Below is a small trained network, with its code and all its weights. Each question gives an input and a class and asks what happens when units are switched off, that is, made to give their printed mean instead of their output.

import numpy as np


def w(rows, s, z=0):
    codes = np.array(rows[::2]) - 128.0
    scale = np.full(codes.shape[1], s)
    scale[-1] = z or s
    return codes * scale


def f(y):
    return np.maximum(y, 0)


def log_softmax(a):
    a = a - a.max(-1, keepdims=True)
    return a - np.log(np.exp(a).sum(-1, keepdims=True))


def net(x, mask):
    res = np.array(x, float).reshape(1, 7) / 4 @ E
    y = f(res @ A[0][:, :-1].T + A[0][:, -1])
    res = res + np.where(mask, y, B[0][:, -1]) @ B[0][:, :-1]
    return log_softmax(res[-1] @ U[:, :-1].T + U[:, -1])


A, B = {}, {}
E = w([
[173,2,192],'x0',
[135,131,130],'x1',
[128,127,128],'x2',
[198,78,19],'x3',
[123,127,127],'x4',
[129,128,128],'x5',
[129,129,128],'x6',
],0.0069)
A[0] = w([
[116,102,132,161],'neuron 0',
[138,120,98,88],'neuron 1',
[137,122,107,86],'neuron 2',
[141,115,88,81],'neuron 3',
[79,174,216,34],'neuron 4',
[103,153,173,64],'neuron 5',
[128,125,127,54],'neuron 6',
[143,116,84,83],'neuron 7',
[169,95,9,43],'neuron 8',
[142,15,178,254],'neuron 9',
[121,175,100,177],'neuron 10',
[99,157,183,53],'neuron 11',
[82,242,46,217],'neuron 12',
[131,127,127,69],'neuron 13',
],0.016,0.0009)
B[0] = w([
[158,137,123,148],'neuron 0',
[98,138,121,152],'neuron 1',
[105,136,128,145],'neuron 2',
[92,153,126,161],'neuron 3',
[37,169,93,212],'neuron 4',
[81,142,99,171],'neuron 5',
[130,133,135,128],'neuron 6',
[89,152,119,164],'neuron 7',
[7,181,113,228],'neuron 8',
[242,87,151,247],'neuron 9',
[164,85,133,175],'neuron 10',
[69,150,113,179],'neuron 11',
[253,69,168,254],'neuron 12',
[127,125,122,129],'neuron 13',
],0.023,0.0099)
U = w([
[254,56,176,254],'0',
[6,202,107,2],'1',
],0.0083,0.00086)

Each question gives the input, the list of numbers given to net, and the class t.
The units are the neurons (one row each of A and B). Each row of codes is followed by its name. A weight is (code - 128) times the scale printed after its matrix; where a second scale follows, it is the last column's (A, B and U).
mask holds one flag per neuron, in row order. A switched-off neuron (its flag False) gives its mean, the last column of its row in B, instead of its output. The means were averaged over made-up inputs and are rounded, as every weight is.
A unit's drop is (log p(t) with every unit on - log p(t) with that unit switched off) / (log p(t) with every unit on - log p(t) with every unit switched off).
The circuit of an input: a set's keep is (log p(t) with only the set's units on - log p(t) with every unit switched off) / (log p(t) with every unit on - log p(t) with every unit switched off). Starting from the 12 units with the biggest drops (on a tie, the unit counted first), units are removed one at a time, each time the one whose removal leaves the highest keep (on an exact tie, the one counted first), for as long as the keep stays at least 0.8.
units of the circuit, in order: the units of the circuit, biggest drop first
top k neurons: the k neurons with the biggest drops, biggest first
drop when u is switched off: that unit's drop, to one decimal
input [3,7,-5,8,2,-2,-7], class 1: units of the circuit, in order => neuron 8
input [-6,4,4,8,8,0,-1], class 1: top 2 neurons => neuron 8; neuron 9
input [-6,-1,-7,-6,-5,8,5], class 0: top 2 neurons => neuron 12; neuron 8
input [6,-3,3,-7,-6,3,4], class 1: top 2 neurons => neuron 12; neuron 4
input [-3,7,1,5,-8,3,-1], class 1: top 2 neurons => neuron 8; neuron 9
input [-7,-1,2,-7,-3,-6,0], class 0: top 3 neurons => neuron 12; neuron 8; neuron 10
input [-7,-4,2,-3,-7,-1,-5], class 0: drop when neuron 12 is switched off => 2.4
input [1,0,1,-3,-3,-5,5], class 1: drop when neuron 12 is switched off => 1.4
input [-7,-2,8,3,7,3,2], class 0: drop when neuron 12 is switched off => 4.2
input [-6,6,-1,-3,-2,-1,-4], class 0: drop when neuron 12 is switched off => 2.9
